Below is a small trained network, with its code and all its weights. Each question gives an input and a class and asks what happens when units are switched off, that is, made to give their printed mean instead of their output.

import numpy as np


def w(rows, s, z=0):
    codes = np.array(rows[::2]) - 128.0
    scale = np.full(codes.shape[1], s)
    scale[-1] = z or s
    return codes * scale


def f(y):
    return y / 2 * (1 + np.tanh(0.7978845608 * (y + 0.044715 * y**3)))


def log_softmax(a):
    a = a - a.max(-1, keepdims=True)
    return a - np.log(np.exp(a).sum(-1, keepdims=True))


def net(x, mask):
    res = np.array(x, float).reshape(1, 6) / 4 @ E
    y = f(res @ A[0][:, :-1].T + A[0][:, -1])
    res = res + np.where(mask, y, B[0][:, -1]) @ B[0][:, :-1]
    return log_softmax(res[-1] @ U[:, :-1].T + U[:, -1])


A, B = {}, {}
E = w([
[108,3,131],'x0',
[246,139,135],'x1',
[113,113,93],'x2',
[126,133,252],'x3',
[188,183,114],'x4',
[109,70,150],'x5',
],0.0052)
A[0] = w([
[126,198,139,171],'neuron 1',
[146,214,137,167],'neuron 2',
[90,60,132,190],'neuron 3',
[170,129,140,72],'neuron 4',
[122,163,104,197],'neuron 5',
[149,151,183,131],'neuron 6',
[80,139,226,134],'neuron 7',
[193,100,171,144],'neuron 8',
[124,115,128,53],'neuron 9',
[114,161,137,184],'neuron 10',
[101,138,157,172],'neuron 11',
[147,206,118,111],'neuron 12',
[189,155,141,87],'neuron 13',
[135,109,203,167],'neuron 14',
[128,140,124,211],'neuron 15',
[137,97,164,76],'neuron 16',
[64,123,106,219],'neuron 17',
[153,144,137,49],'neuron 18',
[212,152,153,92],'neuron 19',
[129,98,3,223],'neuron 20',
[137,135,161,119],'neuron 21',
[105,69,106,207],'neuron 22',
[106,116,138,76],'neuron 23',
[208,89,126,109],'neuron 24',
[84,147,142,77],'neuron 25',
[235,157,119,214],'neuron 26',
[91,78,141,142],'neuron 27',
[183,86,92,252],'neuron 28',
[77,141,161,81],'neuron 29',
[155,106,235,183],'neuron 30',
[218,134,137,84],'neuron 31',
],0.014,0.0036)
B[0] = w([
[154,104,142,181],'neuron 1',
[167,78,130,202],'neuron 2',
[173,122,172,196],'neuron 3',
[115,130,95,132],'neuron 4',
[155,123,151,171],'neuron 5',
[116,155,125,159],'neuron 6',
[107,247,137,196],'neuron 7',
[61,163,150,173],'neuron 8',
[143,132,118,112],'neuron 9',
[122,127,144,156],'neuron 10',
[120,164,143,153],'neuron 11',
[168,105,116,181],'neuron 12',
[126,118,84,164],'neuron 13',
[108,194,169,178],'neuron 14',
[118,113,148,161],'neuron 15',
[143,153,134,131],'neuron 16',
[168,166,157,192],'neuron 17',
[144,133,93,121],'neuron 18',
[101,127,72,185],'neuron 19',
[172,90,250,252],'neuron 20',
[107,158,122,135],'neuron 21',
[162,93,175,190],'neuron 22',
[148,139,114,122],'neuron 23',
[51,113,141,170],'neuron 24',
[131,167,110,130],'neuron 25',
[39,57,109,254],'neuron 26',
[165,127,145,169],'neuron 27',
[46,43,182,212],'neuron 28',
[123,175,111,142],'neuron 29',
[79,227,197,212],'neuron 30',
[85,125,82,181],'neuron 31',
],0.02,0.0061)
U = w([
[78,106,114,110],'0',
[125,171,88,35],'1',
[186,126,197,246],'2',
[178,149,56,2],'3',
[61,211,151,142],'4',
[103,119,45,162],'5',
[179,93,255,157],'6',
],0.0087,0.0038)

Each question gives the input, the list of numbers given to net, and the class t.
The units are the neurons (one row each of A and B). Each row of codes is followed by its name. A weight is (code - 128) times the scale printed after its matrix; where a second scale follows, it is the last column's (A, B and U).
mask holds one flag per neuron, in row order. A switched-off neuron (its flag False) gives its mean, the last column of its row in B, instead of its output. The means were averaged over made-up inputs and are rounded, as every weight is.
A unit's drop is (log p(t) with every unit on - log p(t) with that unit switched off) / (log p(t) with every unit on - log p(t) with every unit switched off).
The circuit of an input: a set's keep is (log p(t) with only the set's units on - log p(t) with every unit switched off) / (log p(t) with every unit on - log p(t) with every unit switched off). Starting from the 12 units with the biggest drops (on a tie, the unit counted first), units are removed one at a time, each time the one whose removal leaves the highest keep (on an exact tie, the one counted first), for as long as the keep stays at least 0.8.
units of the circuit, in order: the units of the circuit, biggest drop first
most important unit: the unit with the biggest drop
k most important neurons: the k neurons with the biggest drops, biggest first
drop when u is switched off: that unit's drop, to one decimal
input [-3,7,-5,-8,-6,-7], class 0: units of the circuit, in order => neuron 26
input [-8,4,0,-2,-6,5], class 5: units of the circuit, in order => neuron 20; neuron 3; neuron 30
input [8,8,-7,2,4,-4], class 0: units of the circuit, in order => neuron 26; neuron 31
input [7,-5,7,7,-3,-5], class 2: units of the circuit, in order => neuron 20; neuron 27; neuron 26
input [6,-7,-6,4,5,0], class 4: units of the circuit, in order => neuron 20; neuron 7
input [3,-5,-6,-1,-1,-5], class 2: units of the circuit, in order => neuron 28; neuron 26; neuron 30
input [-3,-3,-6,0,-2,-7], class 2: 3 most important neurons => neuron 20; neuron 26; neuron 28
input [4,-6,-5,3,-6,5], class 4: 3 most important neurons => neuron 7; neuron 20; neuron 30
input [0,4,2,6,3,-7], class 4: 2 most important neurons => neuron 30; neuron 8
input [-5,6,6,7,-2,-4], class 4: drop when neuron 30 is switched off => 0.3
input [-7,5,-6,-6,7,-8], class 0: drop when neuron 26 is switched off => 0.4
input [-7,6,-2,0,-7,3], class 5: drop when neuron 20 is switched off => 0.3
input [0,-7,2,-6,5,-5], class 6: drop when neuron 20 is switched off => 0.2
input [-3,3,-4,4,8,8], class 4: most important unit => neuron 30
